Below is a small trained network, with its code and all its weights. Each question gives an input and a target symbol and asks what happens when units are switched off, that is, made to give their printed mean instead of their output.

import numpy as np


def w(rows, s, z=0):
    codes = np.array(rows[::2]) - 128.0
    scale = np.full(codes.shape[1], s)
    scale[-1] = z or s
    return codes * scale


def norm(h):
    return h / np.sqrt((h * h).mean(-1, keepdims=True) + 1e-5)


def f(y):
    return y / 2 * (1 + np.tanh(0.7978845608 * (y + 0.044715 * y**3)))


def softmax(a):
    e = np.exp(a - a.max(-1, keepdims=True))
    return e / e.sum(-1, keepdims=True)


def log_softmax(a):
    a = a - a.max(-1, keepdims=True)
    return a - np.log(np.exp(a).sum(-1, keepdims=True))


def net(x, mask):
    ids = ['ΓΞΠδζσ'.index(c) for c in x.split()]
    T = len(ids)
    res = E[ids] + P[:T]
    u = 0
    for l in range(3):
        q, k, v = (norm(res) @ M[l].T for M in (Q, K, V))
        z = softmax(np.where(np.tri(T) > 0, q @ k.T / 4**0.5, -1e9)) @ v
        res = res + np.where(mask[u], z, O[l][:, -1]) @ O[l][:, :-1]
        u += 1
        y = f(norm(res) @ A[l][:, :-1].T + A[l][:, -1])
        res = res + np.where(mask[u : u + 4], y, B[l][:, -1]) @ B[l][:, :-1]
        u += 4
    return log_softmax(norm(res)[-1] @ U[:, :-1].T + U[:, -1])


Q, K, V, O, A, B = {}, {}, {}, {}, {}, {}
E = w([
[149,35,78],'Γ',
[121,255,145],'Ξ',
[92,211,63],'Π',
[194,217,235],'δ',
[195,127,57],'ζ',
[146,88,123],'σ',
],0.014)
P = w([
[171,191,254],'0',
[204,11,180],'1',
[164,48,173],'2',
[139,72,161],'3',
[99,116,49],'4',
[169,182,95],'5',
],0.0041)
Q[0] = w([
[187,180,80],'L0H1',
[187,58,248],'L0H1',
[165,121,147],'L0H1',
[122,121,138],'L0H1',
],0.013)
K[0] = w([
[253,213,143],'L0H1',
[68,220,69],'L0H1',
[150,187,115],'L0H1',
[111,118,124],'L0H1',
],0.013)
V[0] = w([
[147,119,152],'L0H1',
[7,137,111],'L0H1',
[81,174,1],'L0H1',
[161,119,153],'L0H1',
],0.0079)
O[0] = w([
[137,119,160,146],'L0H1',
[95,72,63,2],'L0H1',
[89,160,5,89],'L0H1',
[141,125,168,161],'L0H1',
],0.014,0.0044)
A[0] = w([
[164,170,160,45],'L0N1',
[122,6,87,179],'L0N2',
[141,228,152,6],'L0N3',
[138,106,113,115],'L0N4',
],0.012,0.0014)
B[0] = w([
[61,120,57,200],'L0N1',
[2,65,249,162],'L0N2',
[35,121,215,254],'L0N3',
[115,97,142,124],'L0N4',
],0.0073,0.0081)
Q[1] = w([
[123,123,77],'L1H1',
[191,122,4],'L1H1',
[82,134,109],'L1H1',
[203,82,84],'L1H1',
],0.017)
K[1] = w([
[151,101,173],'L1H1',
[94,84,248],'L1H1',
[188,113,141],'L1H1',
[66,87,163],'L1H1',
],0.016)
V[1] = w([
[111,129,121],'L1H1',
[104,248,167],'L1H1',
[227,150,185],'L1H1',
[119,166,140],'L1H1',
],0.011)
O[1] = w([
[111,129,122,122],'L1H1',
[35,1,168,254],'L1H1',
[253,53,203,201],'L1H1',
[93,84,141,168],'L1H1',
],0.0096,0.0092)
A[1] = w([
[9,178,190,64],'L1N1',
[203,190,106,7],'L1N2',
[109,7,144,156],'L1N3',
[236,107,56,93],'L1N4',
],0.012,0.0017)
B[1] = w([
[103,1,25,235],'L1N1',
[82,164,255,135],'L1N2',
[172,238,151,254],'L1N3',
[91,21,72,133],'L1N4',
],0.01,0.0084)
Q[2] = w([
[185,61,39],'L2H1',
[116,136,147],'L2H1',
[113,36,174],'L2H1',
[102,254,132],'L2H1',
],0.0094)
K[2] = w([
[21,254,154],'L2H1',
[145,109,123],'L2H1',
[79,88,71],'L2H1',
[236,127,180],'L2H1',
],0.0083)
V[2] = w([
[146,8,133],'L2H1',
[209,129,65],'L2H1',
[192,96,167],'L2H1',
[106,115,253],'L2H1',
],0.014)
O[2] = w([
[229,148,10,205],'L2H1',
[225,31,139,49],'L2H1',
[140,52,28,160],'L2H1',
[2,145,18,246],'L2H1',
],0.01,0.013)
A[2] = w([
[97,152,201,105],'L2N1',
[97,150,115,172],'L2N2',
[183,118,245,255],'L2N3',
[133,248,149,93],'L2N4',
],0.018,0.003)
B[2] = w([
[143,85,45,157],'L2N1',
[139,98,91,253],'L2N2',
[118,6,233,163],'L2N3',
[159,197,224,168],'L2N4',
],0.02,0.0059)
U = w([
[255,128,84,115],'Γ',
[26,131,98,190],'Ξ',
[133,244,177,121],'Π',
[151,74,163,1],'δ',
[190,137,85,8],'ζ',
[156,91,204,81],'σ',
],0.0086,0.0037)

Each question gives the input, a string of symbols that net reads in full, and the target symbol t.
The units are the heads (4 rows each of Q, K, V and O) and the neurons (one row each of A and B). Each row of codes is followed by its name. A weight is (code - 128) times the scale printed after its matrix; where a second scale follows, it is the last column's (O, A, B and U).
mask holds one flag per unit, layer by layer, with each layer's heads first. A switched-off unit (its flag False) gives its mean, the last column of its rows in O or B, instead of its output. The means were averaged over made-up inputs and are rounded, as every weight is.
A unit's drop is (log p(t) with every unit on - log p(t) with that unit switched off) / (log p(t) with every unit on - log p(t) with every unit switched off).
The circuit of an input: a set's keep is (log p(t) with only the set's units on - log p(t) with every unit switched off) / (log p(t) with every unit on - log p(t) with every unit switched off). Starting from the 12 units with the biggest drops (on a tie, the unit counted first), units are removed one at a time, each time the one whose removal leaves the highest keep (on an exact tie, the one counted first), for as long as the keep stays at least 0.8.
circuit, biggest first: the units of the circuit, biggest drop first
unit that matters most: the unit with the biggest drop
top k neurons: the k neurons with the biggest drops, biggest first
top k neurons in layer l: the k neurons of layer l with the biggest drops, biggest first
drop of u: that unit's drop, to one decimal
input Ξ Ξ ζ Ξ, target Π: circuit, biggest first => L1H1; L0N3
input Ξ ζ Ξ δ, target Π: circuit, biggest first => L0N3; L2N4; L1H1
input Ξ ζ Π, target Π: top neuron in layer 2 => L2N4
input Π ζ Ξ, target σ: circuit, biggest first => L2H1; L0H1; L2N3
input Π Γ Ξ ζ, target σ: circuit, biggest first => L2H1; L0H1
input Ξ ζ Γ, target Π: top 3 neurons => L0N3; L0N2; L2N4
input Π ζ ζ Ξ σ ζ, target σ: top 2 neurons in layer 0 => L0N3; L0N1
input Π δ ζ Π, target σ: top 2 neurons => L0N2; L0N3
input Ξ ζ σ Γ, target Π: top 4 neurons => L0N3; L0N2; L0N1; L2N4
input Π ζ Ξ δ Ξ, target σ: top 2 neurons => L0N3; L2N3
input Ξ Π Ξ Ξ ζ, target Π: top 2 neurons => L2N4; L1N1
input Ξ Ξ Ξ ζ, target Π: top 2 neurons in layer 1 => L1N3; L1N1
input Γ ζ Ξ Π, target Γ: top 2 neurons in layer 1 => L1N4; L1N3
input Π Π δ Π ζ Γ, target σ: unit that matters most => L2H1
input Ξ Γ ζ σ, target Π: drop of L1N2 => 0.7
input Ξ ζ σ, target Π: drop of L0H1 => 0.3
input Ξ Ξ Ξ ζ δ, target Π: drop of L1N3 => 0.1
